Here is a tiny trained network, its code and every weight. The questions are about switching its units off for an input and a class, where a switched-off unit gives its printed mean instead of its output.

import numpy as np


def w(rows, s, z=0):
    codes = np.array(rows[::2]) - 128.0
    scale = np.full(codes.shape[1], s)
    scale[-1] = z or s
    return codes * scale


def norm(h):
    return h / np.sqrt((h * h).mean(-1, keepdims=True) + 1e-5)


def f(y):
    return y / 2 * (1 + np.tanh(0.7978845608 * (y + 0.044715 * y**3)))


def log_softmax(a):
    a = a - a.max(-1, keepdims=True)
    return a - np.log(np.exp(a).sum(-1, keepdims=True))


def net(x, mask):
    res = np.array(x, float).reshape(1, 5) / 4 @ E
    u = 0
    for l in range(3):
        y = f(norm(res) @ A[l][:, :-1].T + A[l][:, -1])
        res = res + np.where(mask[u : u + 10], y, B[l][:, -1]) @ B[l][:, :-1]
        u += 10
    return log_softmax(norm(res)[-1] @ U[:, :-1].T + U[:, -1])


A, B = {}, {}
E = w([
[139,128,155,147,125,151,134,141,119,115,131,113],'x0',
[124,69,111,117,123,174,195,142,192,142,102,115],'x1',
[127,122,122,116,140,151,93,146,153,107,112,151],'x2',
[138,111,208,87,175,133,135,74,151,169,151,156],'x3',
[157,154,132,167,119,128,74,206,181,254,131,134],'x4',
],0.0083)
A[0] = w([
[176,57,110,114,112,145,180,132,183,162,68,99,37],'L0N1',
[131,154,58,163,56,100,110,207,127,79,107,82,40],'L0N2',
[138,146,124,151,142,114,147,135,158,116,140,175,7],'L0N3',
[128,79,123,106,118,164,197,151,187,154,76,74,8],'L0N4',
[141,136,216,88,163,137,146,96,162,127,160,167,20],'L0N5',
[103,85,130,109,116,137,149,88,93,67,129,131,33],'L0N6',
[145,124,120,105,123,125,149,108,133,129,146,98,94],'L0N7',
[183,126,148,174,109,133,95,179,156,254,123,157,109],'L0N8',
[180,204,167,133,158,83,38,138,42,131,139,148,80],'L0N9',
[154,141,219,88,179,142,128,113,140,174,189,171,32],'L0N10',
],0.006,0.002)
B[0] = w([
[30,182,166,231,121,93,42,84,207,94,171,110,174],'L0N1',
[188,36,128,142,106,164,117,82,14,194,30,113,209],'L0N2',
[140,110,169,137,63,143,147,114,145,142,152,91,113],'L0N3',
[70,97,137,213,200,56,60,75,184,100,151,95,179],'L0N4',
[174,84,101,121,127,70,177,68,95,145,14,109,181],'L0N5',
[161,130,171,100,147,147,183,211,140,145,158,186,185],'L0N6',
[141,112,89,116,234,158,121,186,137,127,109,81,130],'L0N7',
[192,202,122,26,153,139,219,163,96,44,201,166,254],'L0N8',
[30,61,130,198,186,123,108,77,255,49,187,68,214],'L0N9',
[125,46,28,92,39,128,52,81,86,216,24,77,203],'L0N10',
],0.0055,0.0062)
A[1] = w([
[136,101,129,108,183,115,206,101,112,35,114,183,117],'L1N1',
[70,129,157,212,164,180,122,143,171,130,122,112,77],'L1N2',
[41,147,141,140,133,72,89,107,196,121,162,109,120],'L1N3',
[115,101,101,193,119,123,84,101,234,67,177,128,154],'L1N4',
[66,191,196,149,115,65,3,83,42,86,172,130,3],'L1N5',
[152,106,136,146,97,149,102,121,128,124,100,144,47],'L1N6',
[180,154,174,77,93,163,178,152,129,56,171,174,147],'L1N7',
[186,175,127,93,132,116,116,218,157,166,193,120,20],'L1N8',
[45,98,152,166,129,183,138,121,166,152,174,110,96],'L1N9',
[109,77,149,56,183,105,180,128,94,23,130,119,112],'L1N10',
],0.005,0.0021)
B[1] = w([
[149,231,118,109,146,125,137,168,146,153,155,180,235],'L1N1',
[99,146,151,104,227,24,131,148,65,112,122,105,151],'L1N2',
[34,137,90,164,91,206,129,132,109,27,138,97,185],'L1N3',
[71,108,156,142,121,170,190,45,133,84,205,91,215],'L1N4',
[48,53,177,177,176,100,128,126,238,127,150,115,163],'L1N5',
[129,151,118,152,154,123,147,95,91,183,128,136,119],'L1N6',
[136,224,136,96,80,113,104,97,171,162,98,127,194],'L1N7',
[151,198,154,120,96,156,234,192,143,123,158,252,180],'L1N8',
[139,141,147,226,166,81,89,137,133,126,152,79,146],'L1N9',
[205,185,100,116,119,146,145,254,167,184,202,164,253],'L1N10',
],0.005,0.0043)
A[2] = w([
[138,221,127,51,102,160,194,129,91,89,179,158,61],'L2N1',
[118,198,146,70,91,135,159,203,146,95,142,193,68],'L2N2',
[129,155,78,170,108,161,121,133,110,91,159,122,28],'L2N3',
[124,156,92,158,80,130,113,176,116,112,111,81,83],'L2N4',
[25,75,176,175,154,124,158,133,165,112,162,101,43],'L2N5',
[131,136,142,141,116,137,139,136,77,108,100,98,2],'L2N6',
[167,29,169,71,150,111,103,100,87,187,2,149,86],'L2N7',
[158,219,152,108,134,144,130,189,144,157,99,149,89],'L2N8',
[172,55,168,80,101,107,133,75,167,183,76,95,77],'L2N9',
[150,33,61,160,70,127,106,135,24,142,4,149,58],'L2N10',
],0.0064,0.0018)
B[2] = w([
[134,221,150,118,78,154,99,208,114,228,199,163,253],'L2N1',
[183,198,167,95,83,109,116,133,98,169,172,79,245],'L2N2',
[121,103,136,99,116,113,162,70,171,185,97,167,149],'L2N3',
[146,127,175,46,144,87,126,29,135,106,70,73,146],'L2N4',
[69,129,60,176,223,42,77,90,149,50,120,108,206],'L2N5',
[155,100,20,128,111,138,104,128,124,179,144,171,124],'L2N6',
[142,47,70,149,48,218,5,164,55,163,7,124,212],'L2N7',
[140,194,164,107,176,112,125,121,153,79,121,145,202],'L2N8',
[166,75,77,148,78,161,152,144,3,75,77,133,180],'L2N9',
[150,29,167,39,82,211,99,82,61,195,28,182,231],'L2N10',
],0.0051,0.0067)
U = w([
[197,255,163,100,114,138,162,217,159,153,193,190,237],'0',
[36,62,130,217,200,99,122,92,214,46,158,88,175],'1',
[183,18,121,101,70,173,101,112,69,167,13,149,2],'2',
],0.0072,0.00068)

Each question gives the input, the list of numbers given to net, and the class t.
The units are the neurons (one row each of A and B). Each row of codes is followed by its name. A weight is (code - 128) times the scale printed after its matrix; where a second scale follows, it is the last column's (A, B and U).
mask holds one flag per neuron, layer by layer. A switched-off neuron (its flag False) gives its mean, the last column of its row in B, instead of its output. The means were averaged over made-up inputs and are rounded, as every weight is.
A unit's drop is (log p(t) with every unit on - log p(t) with that unit switched off) / (log p(t) with every unit on - log p(t) with every unit switched off).
The circuit of an input: a set's keep is (log p(t) with only the set's units on - log p(t) with every unit switched off) / (log p(t) with every unit on - log p(t) with every unit switched off). Starting from the 12 units with the biggest drops (on a tie, the unit counted first), units are removed one at a time, each time the one whose removal leaves the highest keep (on an exact tie, the one counted first), for as long as the keep stays at least 0.8.
units of the circuit, in order: the units of the circuit, biggest drop first
top k neurons: the k neurons with the biggest drops, biggest first
top k neurons in layer l: the k neurons of layer l with the biggest drops, biggest first
drop when u is switched off: that unit's drop, to one decimal
input [6,2,5,7,-7], class 0: units of the circuit, in order : [L1N10]
input [-7,-8,-7,8,7], class 1: top 3 neurons : [L0N9 L0N2 L2N1]
input [-8,-8,5,-4,7], class 1: units of the circuit, in order : [L0N9 L2N1]
input [-4,2,-4,-6,-6], class 0: top 2 neurons : [L0N10 L0N6]
input [-2,2,5,4,-4], class 0: top 3 neurons : [L0N2 L1N1 L1N10]
input [-5,1,1,4,3], class 2: top 2 neurons : [L0N10 L0N5]
input [2,-4,6,4,-3], class 1: top 3 neurons in layer 2 : [L2N10 L2N1 L2N2]
input [4,6,-3,6,3], class 1: top 2 neurons : [L0N1 L0N4]
input [1,-1,0,-8,7], class 2: top 2 neurons in layer 2 : [L2N10 L2N4]
input [3,-8,-1,-8,-2], class 1: top 2 neurons in layer 0 : [L0N9 L0N10]
input [1,-3,-3,-4,0], class 2: top 2 neurons : [L0N2 L0N1]
input [8,1,1,6,-6], class 0: top 3 neurons : [L0N2 L1N10 L1N1]
input [2,-6,5,-6,-3], class 1: top 3 neurons : [L0N9 L1N5 L0N10]
input [7,-4,1,8,5], class 2: units of the circuit, in order : [L0N10]
input [-6,8,7,-7,-8], class 0: top 4 neurons in layer 1 : [L1N10 L1N1 L1N5 L1N3]
input [-2,-6,-3,7,4], class 2: top 4 neurons : [L0N10 L0N5 L0N1 L0N4]
input [-1,8,2,7,-2], class 1: top 2 neurons : [L0N1 L0N4]
input [-8,-8,8,7,4], class 1: top 2 neurons : [L0N9 L0N2]
input [6,-5,-5,8,7], class 2: top 3 neurons : [L0N10 L0N5 L1N10]
input [3,-5,2,-7,4], class 2: units of the circuit, in order : [L0N2]
input [-6,-6,-8,-5,0], class 1: drop when L0N9 is switched off : 1.2
input [-2,0,-1,-8,4], class 2: drop when L0N2 is switched off : 2.8
